Below is a small trained network, with its code and all its weights. Each question gives an input and a target symbol and asks what happens when units are switched off, that is, made to give their printed mean instead of their output.

import numpy as np


def w(rows, s, z=0):
    codes = np.array(rows[::2]) - 128.0
    scale = np.full(codes.shape[1], s)
    scale[-1] = z or s
    return codes * scale


def norm(h):
    return h / np.sqrt((h * h).mean(-1, keepdims=True) + 1e-5)


def f(y):
    return np.maximum(y, 0)


def softmax(a):
    e = np.exp(a - a.max(-1, keepdims=True))
    return e / e.sum(-1, keepdims=True)


def log_softmax(a):
    a = a - a.max(-1, keepdims=True)
    return a - np.log(np.exp(a).sum(-1, keepdims=True))


def net(x, mask):
    ids = ['βζλπφω'.index(c) for c in x.split()]
    T = len(ids)
    res = E[ids] + P[:T]
    q, k, v = (norm(res) @ M[0].T for M in (Q, K, V))
    z = softmax(np.where(np.tri(T) > 0, q @ k.T / 2**0.5, -1e9)) @ v
    res = res + np.where(mask[0], z, O[0][:, -1]) @ O[0][:, :-1]
    y = f(norm(res) @ A[0][:, :-1].T + A[0][:, -1])
    res = res + np.where(mask[1:25], y, B[0][:, -1]) @ B[0][:, :-1]
    return log_softmax(norm(res)[-1] @ U[:, :-1].T + U[:, -1])


Q, K, V, O, A, B = {}, {}, {}, {}, {}, {}
E = w([
[51,59,127,84],'β',
[35,49,255,215],'ζ',
[95,23,127,231],'λ',
[250,121,156,209],'π',
[197,27,135,137],'φ',
[68,197,91,187],'ω',
],0.011)
P = w([
[84,99,174,184],'0',
[99,99,154,171],'1',
[112,96,138,158],'2',
[117,96,126,141],'3',
[117,94,115,123],'4',
[118,97,106,103],'5',
[113,97,95,75],'6',
[117,106,79,53],'7',
[138,115,72,20],'8',
[106,119,47,4],'9',
],0.012)
Q[0] = w([
[138,255,141,81],'h1',
[44,83,50,132],'h1',
],0.0097)
K[0] = w([
[112,96,197,145],'h1',
[171,132,110,12],'h1',
],0.011)
V[0] = w([
[154,143,4,100],'h1',
[152,158,196,70],'h1',
],0.011)
O[0] = w([
[158,119,152,233,48],'h1',
[164,2,189,137,2],'h1',
],0.0082,0.0055)
A[0] = w([
[133,184,95,95,163],'n1',
[132,226,117,190,87],'n2',
[137,133,161,213,172],'n3',
[151,136,93,86,124],'n4',
[86,207,76,85,56],'n5',
[104,75,128,113,173],'n6',
[249,164,121,150,211],'n7',
[181,115,132,140,85],'n8',
[160,133,188,151,74],'n9',
[197,56,172,66,74],'n10',
[156,160,177,253,142],'n11',
[142,83,175,201,90],'n12',
[225,92,101,139,2],'n13',
[171,157,176,190,251],'n14',
[149,128,43,97,84],'n15',
[101,113,85,162,91],'n16',
[169,86,63,142,39],'n17',
[208,194,128,131,176],'n18',
[79,110,119,226,127],'n19',
[113,176,174,164,75],'n20',
[94,112,189,125,122],'n21',
[89,151,168,181,91],'n22',
[83,181,165,125,76],'n23',
[97,164,242,130,28],'n24',
],0.012,0.0038)
B[0] = w([
[104,89,157,134,207],'n1',
[153,93,128,131,189],'n2',
[119,101,124,149,166],'n3',
[153,109,120,157,186],'n4',
[154,121,147,128,242],'n5',
[135,142,119,130,252],'n6',
[99,103,91,137,197],'n7',
[171,111,57,111,146],'n8',
[147,123,145,154,134],'n9',
[138,177,125,170,177],'n10',
[4,116,148,155,158],'n11',
[144,80,152,128,154],'n12',
[146,114,114,117,170],'n13',
[63,106,91,179,156],'n14',
[132,139,109,133,231],'n15',
[128,139,167,99,212],'n16',
[135,166,127,89,185],'n17',
[83,106,88,180,176],'n18',
[168,140,127,123,253],'n19',
[138,99,132,128,144],'n20',
[171,156,94,104,180],'n21',
[157,110,137,125,175],'n22',
[152,133,107,130,177],'n23',
[142,143,101,149,159],'n24',
],0.012,0.0055)
U = w([
[151,82,116,98,64],'β',
[51,168,119,55,252],'ζ',
[108,254,62,125,160],'λ',
[137,90,116,101,61],'π',
[156,67,127,114,42],'φ',
[54,116,107,202,229],'ω',
],0.0089,0.0027)

Each question gives the input, a string of symbols that net reads in full, and the target symbol t.
The units are the heads (2 rows each of Q, K, V and O) and the neurons (one row each of A and B). Each row of codes is followed by its name. A weight is (code - 128) times the scale printed after its matrix; where a second scale follows, it is the last column's (O, A, B and U).
mask holds one flag per unit, heads first, then neurons. A switched-off unit (its flag False) gives its mean, the last column of its rows in O or B, instead of its output. The means were averaged over made-up inputs and are rounded, as every weight is.
A unit's drop is (log p(t) with every unit on - log p(t) with that unit switched off) / (log p(t) with every unit on - log p(t) with every unit switched off).
The circuit of an input: a set's keep is (log p(t) with only the set's units on - log p(t) with every unit switched off) / (log p(t) with every unit on - log p(t) with every unit switched off). Starting from the 12 units with the biggest drops (on a tie, the unit counted first), units are removed one at a time, each time the one whose removal leaves the highest keep (on an exact tie, the one counted first), for as long as the keep stays at least 0.8.
units of the circuit, in order: the units of the circuit, biggest drop first
unit that matters most: the unit with the biggest drop
top k neurons: the k neurons with the biggest drops, biggest first
drop of u: that unit's drop, to one decimal
input π λ ζ ζ φ φ, target λ: units of the circuit, in order	(n10 n17)
input ω β ω π π λ ω ω, target ω: top 2 neurons	(n1 n17)
input π ζ ω, target ζ: top 3 neurons	(n1 n10 n18)
input ζ ζ ζ, target ζ: units of the circuit, in order	(h1 n21)
input λ λ ζ λ π π λ ω λ, target ω: units of the circuit, in order	(h1 n11)
input ω λ λ, target λ: top 4 neurons	(n1 n19 n2 n12)
input ω π β π λ ζ, target λ: top 2 neurons	(n21 n24)
input λ φ λ, target φ: unit that matters most	n19
input β ω λ β ζ λ, target ζ: top 3 neurons	(n16 n10 n4)
input β π φ ω, target φ: drop of n5	0.7
input ζ φ λ, target φ: drop of n18	0.3
input ω λ ω π, target ω: drop of n11	0.1
input λ ζ ω, target ζ: drop of n4	0.2
